Below is a small trained network, with its code and all its weights. Each question gives an input and a class and asks what happens when units are switched off, that is, made to give their printed mean instead of their output.

import numpy as np


def w(rows, s, z=0):
    codes = np.array(rows[::2]) - 128.0
    scale = np.full(codes.shape[1], s)
    scale[-1] = z or s
    return codes * scale


def norm(h):
    return h / np.sqrt((h * h).mean(-1, keepdims=True) + 1e-5)


def f(y):
    return np.maximum(y, 0)


def log_softmax(a):
    a = a - a.max(-1, keepdims=True)
    return a - np.log(np.exp(a).sum(-1, keepdims=True))


def net(x, mask):
    res = np.array(x, float).reshape(1, 8) / 4 @ E
    u = 0
    for l in range(2):
        y = f(norm(res) @ A[l][:, :-1].T + A[l][:, -1])
        res = res + np.where(mask[u : u + 9], y, B[l][:, -1]) @ B[l][:, :-1]
        u += 9
    return log_softmax(norm(res)[-1] @ U[:, :-1].T + U[:, -1])


A, B = {}, {}
E = w([
[111,243,122,91,54,139,21,216,163,135,242,141],'x0',
[132,129,121,148,137,128,126,137,134,132,132,136],'x1',
[61,42,124,136,163,145,28,67,135,184,174,150],'x2',
[220,58,204,54,164,232,36,219,145,103,70,179],'x3',
[218,111,85,47,121,15,97,80,165,191,90,170],'x4',
[126,124,133,130,121,125,131,133,129,132,125,134],'x5',
[60,50,45,69,131,54,116,199,24,2,141,210],'x6',
[197,16,75,173,11,131,90,194,10,199,102,5],'x7',
],0.00066)
A[0] = w([
[216,194,145,154,90,55,192,155,120,65,78,133,59],'0.n1',
[78,90,132,142,142,138,65,89,110,182,155,162,18],'0.n2',
[56,111,137,221,169,208,148,197,115,73,168,91,5],'0.n3',
[219,204,163,149,89,86,191,179,109,50,100,123,3],'0.n4',
[106,122,39,136,82,114,118,160,96,41,84,190,20],'0.n5',
[54,174,73,126,29,64,224,43,80,166,239,113,96],'0.n6',
[162,138,126,142,108,157,106,145,119,245,86,8,122],'0.n7',
[111,183,134,54,12,97,55,201,178,95,253,103,37],'0.n8',
[242,104,53,95,143,16,121,126,181,183,155,173,17],'0.n9',
],0.002,0.0024)
B[0] = w([
[46,80,98,85,148,192,124,151,151,208,140,90,173],'0.n1',
[57,42,5,19,205,240,118,162,206,183,174,70,137],'0.n2',
[75,202,152,4,46,80,49,46,75,168,32,110,163],'0.n3',
[8,69,56,25,135,243,153,186,191,228,145,44,155],'0.n4',
[104,112,208,81,186,57,134,162,74,161,189,102,159],'0.n5',
[135,124,136,163,181,101,60,190,178,79,63,97,252],'0.n6',
[139,125,128,113,99,108,166,115,142,64,188,176,223],'0.n7',
[152,166,89,195,196,184,134,120,55,198,109,197,217],'0.n8',
[4,192,216,94,44,181,77,78,47,112,71,76,169],'0.n9',
],0.0034,0.002)
A[1] = w([
[82,53,92,129,152,148,50,67,164,161,170,121,5],'1.n1',
[203,82,195,43,165,229,54,213,126,102,92,165,94],'1.n2',
[169,185,184,197,98,194,134,51,254,186,162,112,66],'1.n3',
[59,208,158,58,230,130,141,105,207,72,144,223,102],'1.n4',
[63,155,153,199,105,225,183,172,87,49,164,85,129],'1.n5',
[118,25,123,128,191,126,231,68,88,119,18,108,83],'1.n6',
[140,69,73,144,62,88,82,210,26,127,153,71,113],'1.n7',
[94,171,176,104,63,126,104,81,88,143,68,127,80],'1.n8',
[42,98,116,105,182,83,107,136,53,73,216,193,62],'1.n9',
],0.0025,0.0016)
B[1] = w([
[62,199,75,37,99,223,251,215,173,166,57,71,158],'1.n1',
[55,165,87,198,153,34,137,106,161,112,109,61,225],'1.n2',
[130,68,155,65,177,64,148,196,31,92,145,136,193],'1.n3',
[179,64,94,163,20,175,147,85,132,114,136,123,253],'1.n4',
[132,96,116,70,135,107,84,68,147,178,84,162,194],'1.n5',
[136,231,105,139,126,172,35,191,107,179,200,181,211],'1.n6',
[159,112,155,134,121,171,194,53,198,82,145,177,214],'1.n7',
[102,178,187,137,97,129,71,88,89,100,77,145,169],'1.n8',
[196,124,215,90,159,101,172,162,111,180,132,69,195],'1.n9',
],0.0032,0.003)
U = w([
[23,202,226,17,22,143,36,19,44,122,8,102,210],'0',
[27,76,9,8,160,248,232,231,227,228,136,31,247],'1',
[215,34,251,37,235,16,213,226,16,115,235,103,85],'2',
[249,14,89,204,12,213,220,16,206,30,220,218,90],'3',
[173,252,47,221,224,221,16,205,41,238,208,251,15],'4',
[52,142,51,255,219,3,66,149,243,31,44,18,7],'5',
],0.0063,0.0015)

Each question gives the input, the list of numbers given to net, and the class t.
The units are the neurons (one row each of A and B). Each row of codes is followed by its name. A weight is (code - 128) times the scale printed after its matrix; where a second scale follows, it is the last column's (A, B and U).
mask holds one flag per neuron, layer by layer. A switched-off neuron (its flag False) gives its mean, the last column of its row in B, instead of its output. The means were averaged over made-up inputs and are rounded, as every weight is.
A unit's drop is (log p(t) with every unit on - log p(t) with that unit switched off) / (log p(t) with every unit on - log p(t) with every unit switched off).
The circuit of an input: a set's keep is (log p(t) with only the set's units on - log p(t) with every unit switched off) / (log p(t) with every unit on - log p(t) with every unit switched off). Starting from the 12 units with the biggest drops (on a tie, the unit counted first), units are removed one at a time, each time the one whose removal leaves the highest keep (on an exact tie, the one counted first), for as long as the keep stays at least 0.8.
units of the circuit, in order: the units of the circuit, biggest drop first
unit that matters most: the unit with the biggest drop
top k neurons: the k neurons with the biggest drops, biggest first
k most important neurons of layer l: the k neurons of layer l with the biggest drops, biggest first
input [3,3,-6,3,6,-8,6,7], class 3: top 4 neurons -> [1.n7; 0.n3; 1.n3; 0.n6]
input [-1,8,-6,8,6,1,-3,-2], class 5: top 2 neurons -> [1.n2; 0.n3]
input [5,2,-7,-6,-6,-8,6,0], class 1: units of the circuit, in order -> [0.n4]
input [-1,-4,2,-6,7,4,-1,-8], class 3: top 3 neurons -> [1.n4; 0.n3; 1.n2]
input [2,4,-1,-4,1,7,-2,-3], class 5: top 2 neurons -> [0.n6; 0.n7]
input [-2,-5,3,1,-1,-6,4,4], class 2: top 3 neurons -> [1.n9; 1.n4; 0.n5]
input [8,5,7,-1,-3,2,8,0], class 2: top 3 neurons -> [1.n9; 0.n5; 1.n6]
input [2,-5,4,-6,4,-4,1,-7], class 3: top 2 neurons -> [1.n4; 1.n2]
input [6,5,0,-7,0,5,4,3], class 5: top 2 neurons -> [0.n6; 1.n6]
input [7,2,-3,-5,-6,-8,-8,5], class 2: 2 most important neurons of layer 0 -> [0.n7; 0.n9]
input [-1,-8,6,1,4,1,1,6], class 1: 2 most important neurons of layer 0 -> [0.n2; 0.n3]
input [-7,1,-7,0,-4,6,-1,8], class 3: top 3 neurons -> [1.n7; 0.n7; 0.n8]
input [2,8,1,-7,-4,7,-7,-7], class 2: top 4 neurons -> [1.n3; 1.n2; 1.n7; 0.n7]
input [3,-8,0,-5,4,7,-2,4], class 5: most important neuron of layer 1 -> [1.n4]
input [5,5,-4,-3,-6,0,5,-6], class 0: top 4 neurons -> [0.n3; 1.n7; 0.n7; 1.n5]
input [0,1,2,5,0,2,3,6], class 3: top 2 neurons -> [1.n7; 0.n6]
input [3,8,2,-2,-8,1,-1,8], class 0: 2 most important neurons of layer 1 -> [1.n8; 1.n4]
input [0,8,0,-6,5,-8,-5,8], class 3: top 3 neurons -> [0.n7; 1.n7; 1.n2]
input [-2,2,0,-5,-7,6,-7,5], class 0: 3 most important neurons of layer 1 -> [1.n5; 1.n9; 1.n8]
input [1,2,5,2,0,5,-4,-6], class 3: 3 most important neurons of layer 1 -> [1.n4; 1.n9; 1.n6]
input [-8,-1,8,-2,0,-1,8,-1], class 1: top 2 neurons -> [1.n1; 0.n2]
input [-7,0,-7,-5,2,4,8,-7], class 2: 2 most important neurons of layer 0 -> [0.n5; 0.n8]
input [-8,8,7,5,0,5,-5,-6], class 4: 2 most important neurons of layer 1 -> [1.n6; 1.n7]
input [5,-8,2,1,-3,7,5,4], class 2: unit that matters most -> 1.n9
input [5,-7,4,6,2,1,-3,-3], class 5: 2 most important neurons of layer 1 -> [1.n2; 1.n6]
input [1,-3,4,6,-8,7,-5,-7], class 0: 2 most important neurons of layer 1 -> [1.n7; 1.n3]
input [-4,8,2,4,-2,-2,0,3], class 4: unit that matters most -> 1.n6
